What each symbol does to the nodes:
qc: §>ld, ^>zt
sq: §>bn, ^>ql
mh: §>hc, ^>ff
ld: §>hg, ^>ft
ql: §>jd, ^>sq
jz: §>ft, ^>hg
dd: §>rl, ^>zm
sr: §>zz, ^>dr
ff: §>zs, ^>mh
zs: §>qp, ^>pp
jc: §>sf, ^>gd
mr: §>sr, ^>pc
lg: §>jh, ^>jm
bn: §>gd, ^>sf
rl: §>jz, ^>zj
gd: §>qd, ^>jc
sn: §>pp, ^>qp
jd: §>cn, ^>bh
ft: §>zt, ^>ld
zz: §>mz, ^>dl
sf: §>ql, ^>bn
zj: §>zm, ^>rl
qp: §>dd, ^>sn
mz: §>bh, ^>cn
pp: §>mh, ^>zs
pc: §>bp, ^>mr
jh: §>qc, ^>qm
zm: §>sn, ^>dd
hc: §>mr, ^>bp
qm: §>jm, ^>jh
qd: §>lg, ^>nt
nt: §>jc, ^>qd
dr: §>pc, ^>sr
hg: §>zj, ^>jz
bh: §>sq, ^>jd
bp: §>ff, ^>hc
dl: §>dr, ^>zz
zt: §>qm, ^>qc
jm: §>nt, ^>lg
cn: §>dl, ^>mz

The rows follow the links: the fewer symbols apart two nodes are, the more alike their rows tend to be.

Each row is also shifted at random along 7 hidden directions that mean nothing.

Some nodes, each with a row of numbers:
hc -> [77, -22, 67, 102, 39, 63, -49, 20, -72, 99, 65, 49, 46, 89, 201, 8, -45, 6, 35, -137, -33, -1, -57, 69, -19, 161, 35, -27, 39, -54, -54, -159, 64, 89, -7, 150, -79, -100, -26, -181, -105]
cn -> [-70, -30, -24, -102, -120, -52, -4, -61, 35, -83, 37, 14, -2, 3, -130, -81, 94, -22, 8, 94, -24, 22, 10, -118, 86, -38, -95, -41, -101, 44, 57, 98, -13, -22, 66, 9, -16, 28, 157, -5, 68]
qd -> [9, -2, -30, -6, 73, 68, -23, 27, 8, 133, 9, -20, -33, 47, 17, 31, -11, -40, -14, -1, 34, -85, -43, 54, -70, -23, 28, -3, 98, 43, -24, 9, -56, 17, -55, -7, 6, -84, -153, 118, 7]
hg -> [64, 17, 11, 86, 23, 108, -25, 29, -29, 49, -7, -27, -9, 21, 124, -11, -72, -15, -7, -58, 75, 22, -71, 63, -37, 118, 11, -10, 113, 12, -95, -90, 38, 63, -80, 70, -140, -33, -80, 1, -23]
zm -> [59, 22, 44, 112, 114, -113, 58, 87, 93, -8, -22, -171, 131, -97, 146, 13, -192, -109, 210, -69, 126, 129, 90, 124, 38, 148, 73, 43, 96, 39, -43, -92, 35, -123, -122, 83, -114, 6, -283, 125, -112]
sn -> [48, 62, 47, 115, 88, -39, 9, 9, -53, 244, -105, -104, -30, -49, 11, 91, -19, 31, 37, 26, 57, -92, -10, 94, -33, 75, 128, 2, 81, 46, -23, -124, 119, 27, -100, -36, -105, 14, -70, 27, -23]
sq -> [-11, -15, -26, -38, 33, -85, -12, 0, 114, 104, 1, -36, 3, 18, -21, 37, 40, -15, 49, -41, -21, 34, 16, 62, 5, -22, 14, -13, 28, 5, 80, 78, -65, -64, 13, -61, 92, -29, -11, -92, -16]
pc -> [-17, 22, 3, -36, -109, -79, -25, 34, 183, 71, 46, -70, -17, -38, -69, -50, 62, -114, 92, 17, 16, 108, 11, -15, 36, 82, -98, -52, 69, 24, 97, -12, 26, -86, -51, 30, -47, 6, 84, -56, 17]
jh -> [12, 49, -38, 4, 71, 7, 67, 42, 117, 32, -99, -123, -32, -86, 48, 36, -73, 3, 51, -30, 94, 103, 5, 114, -10, 12, 59, 6, 217, 40, 1, 64, -39, -57, -65, -105, -13, 51, -137, 58, 53]
mh -> [-156, -116, 20, -123, -65, -7, 100, 14, 134, -68, 168, 118, 103, -29, 7, -128, -39, -53, 55, -54, -10, 35, 172, -48, 91, -153, 25, 49, 49, 10, 7, 68, -22, -41, 82, 128, 106, 4, -89, 192, 12]
sr -> [32, -11, 42, 26, 33, -118, -3, 8, -28, -113, 28, -11, 98, -6, 46, 21, -33, -32, 95, -16, -53, 47, 52, -19, 47, 65, -14, 13, -152, -47, 35, -42, 5, -72, 33, 59, 28, -13, -18, -63, -93]
qm -> [95, 11, 1, 86, -65, 9, -7, 0, -101, -259, -55, -5, 72, 17, -5, 4, -66, -26, -28, -8, -19, 101, -36, -38, -48, 31, -107, 13, -117, -62, -30, -28, -18, 21, 14, 36, -47, 11, 54, -41, -53]
mr -> [-45, -53, 29, -33, 3, -48, 6, -31, -30, -75, 68, 95, 53, 14, 32, -29, 14, 55, 10, -33, -68, -12, 65, -49, 79, -31, 31, 21, -136, -43, 12, 19, 6, -7, 95, 38, 75, 14, 64, -95, -35]
dd -> [49, -4, 41, 74, 51, 184, -40, 94, -95, 2, 127, 111, 0, 88, 166, -2, -88, -67, -56, -72, -8, -77, -54, 1, -111, 64, -37, 30, 69, -67, -105, -201, 15, 93, -73, 166, -25, -119, -171, 114, -78]
bp -> [-76, -37, -19, -107, 84, -111, 23, 15, 92, -169, 78, 6, 42, -88, 111, -72, -31, 62, 77, -46, 9, 93, 115, -35, 170, 30, 60, 41, -123, -12, 15, 100, -50, -147, 52, -28, 99, 111, -15, -97, -12]
zs -> [-77, -63, 7, -71, -18, 100, -41, 36, 61, 63, 180, 149, -30, 50, 66, -84, 29, -5, -71, -63, -28, -59, 13, -39, 3, -29, -5, 18, 21, -30, -37, -30, -17, 37, 16, 88, 67, -40, -5, 0, -3]

From each start, follow one symbol. Which node do you reach?
Answer with the node's name.
---
[22, -4, -4, 38, 8, 32, 14, 7, 43, -28, -20, -20, 9, -40, 128, -41, -59, 48, 15, -90, 66, 105, -7, 61, 39, 86, 51, 7, 80, -2, -60, -10, 30, 13, -25, 9, -76, 52, -2, -110, -3]
§	zm
---
[-2, 38, -26, 9, 77, -45, 2, -27, -94, -55, -97, -71, -29, -74, -72, 28, -19, 60, -30, 121, 67, -83, 16, -37, 18, -31, 60, 40, -126, 57, -55, 37, 12, -38, -47, -106, -42, 88, -38, 123, 33]
^	ft
---
[5, -11, 8, -12, -17, -13, -34, 10, 70, 132, 63, -34, 7, 44, 35, -36, 24, -78, 83, -14, 23, 10, -31, 21, 28, 99, -21, -58, 76, 49, 24, -29, 15, -1, -27, 83, -75, -84, -23, -30, -6]
^	zz
---
[37, -8, 0, 51, 87, 2, -23, -69, -172, 74, -69, -12, 16, 66, -10, 65, -3, 58, -23, 42, -6, -144, -50, 20, -28, -17, 75, -5, -87, 41, -57, 8, 8, 75, 18, -14, -41, -62, -50, 41, -14]
^	gd
---
[-8, -44, -17, 11, 52, -65, 27, -47, 59, 125, -63, -27, 37, 4, -4, 35, -2, 71, 5, -77, 16, 3, 31, 113, 9, -75, 124, 15, 35, 32, 1, 107, -25, 9, 27, -88, 59, 5, -31, -87, -10]
§	nt
---
[66, -7, 1, 86, -168, -43, -97, -40, 59, 210, -43, 2, -16, 75, -194, 18, 131, -60, -86, 13, -24, -28, -79, 23, -113, 1, -94, -36, -58, -11, 56, -36, 41, 62, -53, -15, -46, -51, 215, -181, -49]
^	qc
---
[67, 61, 16, 91, -49, 79, -18, -3, -118, 34, -100, 19, -78, 10, -103, 81, 32, 13, -126, 62, -24, -85, -77, -12, -145, -38, -44, 4, 8, -45, -13, -99, 57, 93, -37, -52, -26, 4, 76, 39, 7]
§	zt
---
[64, 44, 10, 58, -77, 202, 29, 47, -54, -143, -27, 90, -68, 8, 88, 1, -43, 40, -128, -81, -34, 91, -79, 12, -105, 2, -74, -2, 163, -110, -46, -93, 19, 118, 14, 15, -1, 23, 74, -69, 27]
§	ft
---
[31, -6, 63, 98, -41, -42, -78, -7, 8, 364, 27, -19, 4, 68, -80, 21, 72, -77, 21, 24, 20, -151, -31, 43, -59, 63, 26, -27, 6, 49, 0, -150, 114, 66, -93, 87, -111, -98, 11, -3, -66]
§	mh
---
[26, -2, -16, -14, -75, 30, -2, 54, 118, -3, 43, -24, 14, 42, -34, -4, -8, -160, 49, -17, -7, 94, -30, 20, -76, 8, -135, -35, 137, -8, 63, -4, -63, -28, -33, 64, 0, -92, -57, 69, -6]
^	sf
---
[39, 37, -32, 43, -82, 106, -54, -10, 71, 277, -63, -35, -133, 38, -67, 13, 94, 5, -96, -1, 60, -26, -132, 79, -98, 35, -10, -62, 201, 42, -4, -20, 40, 108, -85, -56, -99, -28, 114, -99, 69]
^	zt
---
[84, 11, 4, 82, -85, -115, -11, -4, 74, -14, -57, -141, 99, 13, -58, 5, -24, -148, 140, 15, 35, 135, -29, 38, -15, 109, -105, -56, 9, 39, 55, -8, 6, -53, -55, 65, -134, -62, -1, -22, -55]
§	ql
---
[54, 3, 41, 43, -50, -68, -40, 18, 22, 25, 34, -9, 51, 50, -12, 25, 23, -89, 63, -19, -60, 38, -20, 0, -34, 76, -85, -30, -47, -41, 63, -82, 15, -21, 1, 79, -9, -81, 41, -96, -81]
§	mz
